Below is a small trained network, with its code and all its weights. Each question gives an input and a class and asks what happens when units are switched off, that is, made to give their printed mean instead of their output.

import numpy as np


def w(rows, s, z=0):
    codes = np.array(rows[::2]) - 128.0
    scale = np.full(codes.shape[1], s)
    scale[-1] = z or s
    return codes * scale


def f(y):
    return y / 2 * (1 + np.tanh(0.7978845608 * (y + 0.044715 * y**3)))


def log_softmax(a):
    a = a - a.max(-1, keepdims=True)
    return a - np.log(np.exp(a).sum(-1, keepdims=True))


def net(x, mask):
    res = np.array(x, float).reshape(1, 5) / 4 @ E
    y = f(res @ A[0][:, :-1].T + A[0][:, -1])
    res = res + np.where(mask, y, B[0][:, -1]) @ B[0][:, :-1]
    return log_softmax(res[-1] @ U[:, :-1].T + U[:, -1])


A, B = {}, {}
E = w([
[205,64,176,44,173],'x0',
[130,129,128,130,128],'x1',
[41,147,163,1,60],'x2',
[6,54,52,126,176],'x3',
[62,190,213,112,217],'x4',
],0.0068)
A[0] = w([
[164,75,57,110,80,183],'N0',
[173,172,151,126,95,7],'N1',
[177,185,150,127,117,53],'N2',
[168,190,169,136,95,42],'N3',
[105,149,152,71,78,132],'N4',
[143,71,105,133,2,165],'N5',
[171,101,59,127,69,162],'N6',
[93,165,90,56,100,89],'N7',
[142,122,119,200,183,121],'N8',
[98,154,195,140,176,101],'N9',
[76,111,138,148,134,73],'N10',
[168,50,156,78,172,138],'N11',
[88,111,54,90,193,94],'N12',
[119,140,138,66,59,117],'N13',
[113,108,136,52,83,134],'N14',
[177,39,173,121,166,117],'N15',
[98,204,62,160,126,86],'N16',
[76,72,110,138,163,34],'N17',
[85,85,93,128,167,44],'N18',
[138,121,97,112,104,71],'N19',
[58,132,170,76,89,114],'N20',
[70,175,102,195,98,141],'N21',
[164,126,89,158,178,101],'N22',
[102,182,161,126,195,85],'N23',
[103,188,84,157,107,51],'N24',
[84,83,86,117,167,94],'N25',
[142,93,155,204,169,118],'N26',
[117,179,194,112,179,83],'N27',
[152,94,88,178,200,127],'N28',
[104,190,164,104,221,155],'N29',
[155,113,131,188,161,103],'N30',
[96,228,102,190,91,160],'N31',
[167,191,168,154,86,11],'N32',
[88,173,93,235,57,196],'N33',
[161,76,131,94,181,95],'N34',
[82,64,89,124,180,84],'N35',
[98,181,152,118,195,114],'N36',
[180,121,97,162,184,134],'N37',
[179,123,143,196,168,141],'N38',
[84,82,99,130,159,75],'N39',
[81,69,107,129,167,82],'N40',
[149,118,126,196,166,113],'N41',
[175,82,85,116,60,134],'N42',
[72,84,73,117,159,87],'N43',
[174,160,178,132,99,35],'N44',
],0.0091,0.0018)
B[0] = w([
[102,131,141,207,193,210],'N0',
[186,188,79,163,89,146],'N1',
[161,195,113,133,76,153],'N2',
[219,190,70,126,52,162],'N3',
[109,154,211,152,122,196],'N4',
[103,125,124,228,195,227],'N5',
[104,138,119,204,166,205],'N6',
[111,159,206,132,114,192],'N7',
[69,120,196,128,98,197],'N8',
[154,80,100,231,151,186],'N9',
[134,144,102,131,123,154],'N10',
[150,233,97,24,230,194],'N11',
[171,212,135,150,100,199],'N12',
[69,169,180,172,106,195],'N13',
[66,138,196,112,140,202],'N14',
[99,168,132,86,174,182],'N15',
[149,139,139,54,152,184],'N16',
[183,158,80,138,67,177],'N17',
[157,161,98,128,68,174],'N18',
[112,152,131,173,136,133],'N19',
[75,126,176,136,115,225],'N20',
[149,143,132,37,176,213],'N21',
[78,146,197,124,97,170],'N22',
[135,86,111,254,149,188],'N23',
[132,155,113,69,157,162],'N24',
[168,248,112,158,93,189],'N25',
[74,128,167,115,86,185],'N26',
[147,126,90,198,137,190],'N27',
[75,174,188,111,113,207],'N28',
[146,124,109,204,155,225],'N29',
[77,125,194,120,92,173],'N30',
[162,155,126,31,215,221],'N31',
[167,191,124,120,100,163],'N32',
[118,152,121,51,186,253],'N33',
[142,188,141,45,154,164],'N34',
[186,205,113,133,52,201],'N35',
[135,84,101,240,165,192],'N36',
[86,145,183,113,111,187],'N37',
[82,152,180,93,88,199],'N38',
[166,207,129,136,99,176],'N39',
[208,221,83,127,52,186],'N40',
[45,111,187,106,80,183],'N41',
[134,133,123,227,200,199],'N42',
[181,161,92,149,95,202],'N43',
[175,221,99,117,82,155],'N44',
],0.0058,0.0053)
U = w([
[210,176,97,133,2,97],'0',
[113,128,139,116,139,246],'1',
[29,128,219,117,74,69],'2',
[125,107,106,222,202,92],'3',
[148,149,116,10,232,81],'4',
[125,19,108,78,98,143],'5',
],0.0093,0.011)

Each question gives the input, the list of numbers given to net, and the class t.
The units are the neurons (one row each of A and B). Each row of codes is followed by its name. A weight is (code - 128) times the scale printed after its matrix; where a second scale follows, it is the last column's (A, B and U).
mask holds one flag per neuron, in row order. A switched-off neuron (its flag False) gives its mean, the last column of its row in B, instead of its output. The means were averaged over made-up inputs and are rounded, as every weight is.
A unit's drop is (log p(t) with every unit on - log p(t) with that unit switched off) / (log p(t) with every unit on - log p(t) with every unit switched off).
The circuit of an input: a set's keep is (log p(t) with only the set's units on - log p(t) with every unit switched off) / (log p(t) with every unit on - log p(t) with every unit switched off). Starting from the 12 units with the biggest drops (on a tie, the unit counted first), units are removed one at a time, each time the one whose removal leaves the highest keep (on an exact tie, the one counted first), for as long as the keep stays at least 0.8.
units of the circuit, in order: the units of the circuit, biggest drop first
most important unit: the unit with the biggest drop
k most important neurons: the k neurons with the biggest drops, biggest first
drop of u: that unit's drop, to one decimal
input [6,5,-2,-2,-2], class 4: units of the circuit, in order => N11, N15
input [-8,-2,8,-4,-7], class 2: most important unit => N13
input [5,1,7,-5,-5], class 2: 2 most important neurons => N13, N14
input [-7,-3,4,6,4], class 4: units of the circuit, in order => N21, N31
input [5,2,-4,5,-4], class 0: units of the circuit, in order => N35, N40
input [-8,-4,-5,-7,-7], class 4: units of the circuit, in order => N33, N31
input [6,4,-2,-3,-4], class 4: units of the circuit, in order => N11, N15
input [-8,3,-2,-6,-8], class 3: units of the circuit, in order => N5, N42
input [-8,7,7,-4,-2], class 4: 3 most important neurons => N31, N33, N21
input [-4,2,3,-3,-4], class 3: units of the circuit, in order => N5, N42, N35
input [-5,-2,-4,-5,-8], class 3: 4 most important neurons => N5, N42, N6, N0
input [8,-8,-1,8,-4], class 0: 2 most important neurons => N35, N40
input [-4,-3,8,-6,-8], class 2: 3 most important neurons => N13, N14, N4
input [-6,-7,-7,5,-5], class 1: most important unit => N33
input [6,5,4,4,-7], class 3: drop of N0 => 0.2
input [-6,-5,3,-4,2], class 4: drop of N31 => 0.3
input [2,5,-3,2,-7], class 3: drop of N16 => 0.0
input [2,-2,6,5,7], class 3: drop of N36 => 0.2
